Below is a small trained network, with its code and all its weights. Each question gives an input and a target symbol and asks what happens when units are switched off, that is, made to give their printed mean instead of their output.

import numpy as np


def w(rows, s, z=0):
    codes = np.array(rows[::2]) - 128.0
    scale = np.full(codes.shape[1], s)
    scale[-1] = z or s
    return codes * scale


def norm(h):
    return h / np.sqrt((h * h).mean(-1, keepdims=True) + 1e-5)


def f(y):
    return y / 2 * (1 + np.tanh(0.7978845608 * (y + 0.044715 * y**3)))


def softmax(a):
    e = np.exp(a - a.max(-1, keepdims=True))
    return e / e.sum(-1, keepdims=True)


def log_softmax(a):
    a = a - a.max(-1, keepdims=True)
    return a - np.log(np.exp(a).sum(-1, keepdims=True))


def net(x, mask):
    ids = ['αβγδεζλμξστφ'.index(c) for c in x.split()]
    T = len(ids)
    res = E[ids] + P[:T]
    u = 0
    for l in range(2):
        q, k, v = (norm(res) @ M[l].T for M in (Q, K, V))
        z = softmax(np.where(np.tri(T) > 0, q @ k.T / 3**0.5, -1e9)) @ v
        res = res + np.where(mask[u], z, O[l][:, -1]) @ O[l][:, :-1]
        u += 1
        y = f(norm(res) @ A[l][:, :-1].T + A[l][:, -1])
        res = res + np.where(mask[u : u + 4], y, B[l][:, -1]) @ B[l][:, :-1]
        u += 4
    return log_softmax(norm(res)[-1] @ U[:, :-1].T + U[:, -1])


Q, K, V, O, A, B = {}, {}, {}, {}, {}, {}
E = w([
[88,102,70,76,85,157],'α',
[113,96,162,250,148,101],'β',
[97,124,159,153,157,56],'γ',
[28,109,52,125,178,205],'δ',
[154,112,155,143,174,191],'ε',
[112,129,24,120,124,115],'ζ',
[129,180,174,143,166,82],'λ',
[170,138,223,153,125,93],'μ',
[161,70,109,78,150,144],'ξ',
[109,79,167,124,93,159],'σ',
[169,74,62,141,175,134],'τ',
[167,186,168,78,138,93],'φ',
],0.019)
P = w([
[219,200,183,204,32,73],'0',
[63,31,49,2,197,172],'1',
[105,84,104,54,205,162],'2',
[114,86,122,49,204,159],'3',
[128,86,133,54,198,162],'4',
[139,83,139,63,194,158],'5',
[152,85,145,78,193,154],'6',
[151,84,148,85,186,150],'7',
[170,83,157,87,190,146],'8',
[163,78,152,86,189,145],'9',
[160,79,154,87,173,145],'10',
[170,83,158,84,170,136],'11',
],0.0081)
Q[0] = w([
[113,24,143,119,136,81],'0.h0',
[11,196,54,127,118,167],'0.h0',
[60,110,132,104,124,186],'0.h0',
],0.011)
K[0] = w([
[200,210,119,113,134,187],'0.h0',
[27,113,156,83,254,131],'0.h0',
[106,186,143,118,172,88],'0.h0',
],0.01)
V[0] = w([
[248,106,8,169,78,60],'0.h0',
[69,173,61,164,222,132],'0.h0',
[253,85,147,127,222,153],'0.h0',
],0.0061)
O[0] = w([
[211,3,30,145,201,74,123],'0.h0',
[128,252,74,235,135,114,41],'0.h0',
[125,96,116,79,255,169,253],'0.h0',
],0.0094,0.0022)
A[0] = w([
[90,92,202,99,159,95,63],'0.n0',
[147,2,139,61,183,132,254],'0.n1',
[234,101,113,132,81,197,140],'0.n2',
[121,191,153,229,184,104,179],'0.n3',
],0.0076,0.0043)
B[0] = w([
[158,5,184,104,157,173,166],'0.n0',
[137,167,65,146,65,185,245],'0.n1',
[75,209,108,120,219,85,132],'0.n2',
[91,111,124,34,254,194,166],'0.n3',
],0.0071,0.013)
Q[1] = w([
[85,173,149,188,151,77],'1.h0',
[130,179,204,143,143,44],'1.h0',
[161,109,115,72,171,250],'1.h0',
],0.017)
K[1] = w([
[32,122,91,59,116,216],'1.h0',
[23,95,28,160,82,205],'1.h0',
[172,106,254,197,224,14],'1.h0',
],0.0097)
V[1] = w([
[219,185,72,50,140,115],'1.h0',
[99,85,87,49,107,80],'1.h0',
[128,107,91,130,104,254],'1.h0',
],0.0088)
O[1] = w([
[134,246,132,86,109,124,153],'1.h0',
[118,108,63,58,39,104,102],'1.h0',
[150,159,114,170,99,186,2],'1.h0',
],0.012,0.0074)
A[1] = w([
[90,99,157,127,23,164,163],'1.n0',
[211,114,30,124,105,136,92],'1.n1',
[92,151,204,145,132,37,3],'1.n2',
[4,114,55,152,125,168,199],'1.n3',
],0.011,0.0034)
B[1] = w([
[16,193,151,130,193,144,197],'1.n0',
[2,207,181,183,110,130,229],'1.n1',
[37,107,35,86,111,249,185],'1.n2',
[192,114,160,217,52,72,254],'1.n3',
],0.0084,0.0027)
U = w([
[95,189,146,102,72,73,145],'α',
[143,105,159,211,182,103,104],'β',
[68,77,107,67,154,24,161],'γ',
[99,199,174,191,158,121,104],'δ',
[218,187,115,134,152,227,120],'ε',
[143,205,88,138,126,43,216],'ζ',
[41,222,162,65,232,116,112],'λ',
[220,134,186,107,92,109,177],'μ',
[110,145,2,46,120,170,68],'ξ',
[60,123,179,108,64,182,141],'σ',
[92,167,12,137,186,124,2],'τ',
[203,202,129,30,87,81,144],'φ',
],0.0073,0.0032)

Each question gives the input, a string of symbols that net reads in full, and the target symbol t.
The units are the heads (3 rows each of Q, K, V and O) and the neurons (one row each of A and B). Each row of codes is followed by its name. A weight is (code - 128) times the scale printed after its matrix; where a second scale follows, it is the last column's (O, A, B and U).
mask holds one flag per unit, layer by layer, with each layer's heads first. A switched-off unit (its flag False) gives its mean, the last column of its rows in O or B, instead of its output. The means were averaged over made-up inputs and are rounded, as every weight is.
A unit's drop is (log p(t) with every unit on - log p(t) with that unit switched off) / (log p(t) with every unit on - log p(t) with every unit switched off).
The circuit of an input: a set's keep is (log p(t) with only the set's units on - log p(t) with every unit switched off) / (log p(t) with every unit on - log p(t) with every unit switched off). Starting from all 10 units, units are removed one at a time, each time the one whose removal leaves the highest keep (on an exact tie, the one counted first), for as long as the keep stays at least 0.8.
units of the circuit, in order: the units of the circuit, biggest drop first
most important unit: the unit with the biggest drop
top k neurons: the k neurons with the biggest drops, biggest first
top k neurons in layer l: the k neurons of layer l with the biggest drops, biggest first
input ε σ φ, target ε: units of the circuit, in order	(1.h0)
input ξ σ δ δ λ ζ σ λ δ γ ε, target ξ: units of the circuit, in order	(0.h0, 1.h0, 0.n1)
input λ σ β λ γ γ σ δ γ λ λ τ, target λ: units of the circuit, in order	(1.n1, 0.n0)
input ξ σ ε σ ε σ γ λ λ λ λ, target ξ: units of the circuit, in order	(0.h0, 1.h0, 0.n1)
input σ γ μ, target σ: units of the circuit, in order	(0.h0, 1.h0, 1.n0)
input γ φ δ, target γ: units of the circuit, in order	(1.h0, 0.n1, 1.n3)
input μ γ λ ζ, target ζ: units of the circuit, in order	(1.n3, 0.h0)
input ξ γ ζ μ τ λ γ λ β σ, target ξ: units of the circuit, in order	(0.h0, 1.h0, 0.n1)
input λ γ γ λ ζ δ γ ξ σ, target λ: top 3 neurons	(1.n0, 0.n3, 0.n1)
input λ σ λ λ φ λ σ ζ, target λ: top 2 neurons	(0.n1, 0.n2)
input ε μ σ σ, target ε: units of the circuit, in order	(1.h0, 0.n1)
input λ ξ λ λ λ λ λ σ γ δ ξ, target λ: top 2 neurons in layer 0	(0.n3, 0.n1)
input σ λ ε σ γ ε μ α δ ξ λ ε, target σ: top 2 neurons	(0.n1, 0.n3)
input γ γ γ φ, target γ: most important unit	1.h0
input σ ε τ ε ζ λ γ σ φ ξ γ, target σ: units of the circuit, in order	(0.h0, 1.h0, 0.n1, 0.n0)
input σ β σ ξ, target σ: top 2 neurons in layer 0	(0.n1, 0.n3)
input ζ γ λ λ λ λ β ζ λ γ ε λ, target ζ: units of the circuit, in order	(0.h0, 1.h0)
input ξ λ γ α φ λ, target ξ: top 2 neurons	(0.n1, 0.n3)
input γ ξ β ε, target γ: units of the circuit, in order	(1.h0, 0.h0, 0.n3)
input λ λ σ λ σ γ σ λ λ σ λ α, target λ: most important unit	0.h0
input λ β ζ, target ζ: top 2 neurons in layer 0	(0.n3, 0.n1)
input λ γ λ σ λ σ, target λ: top 2 neurons	(1.n0, 0.n3)
input β α β σ α γ ζ, target β: top 2 neurons	(0.n1, 1.n3)
input φ γ λ λ β φ σ γ λ γ β, target φ: top 2 neurons in layer 0	(0.n1, 0.n2)
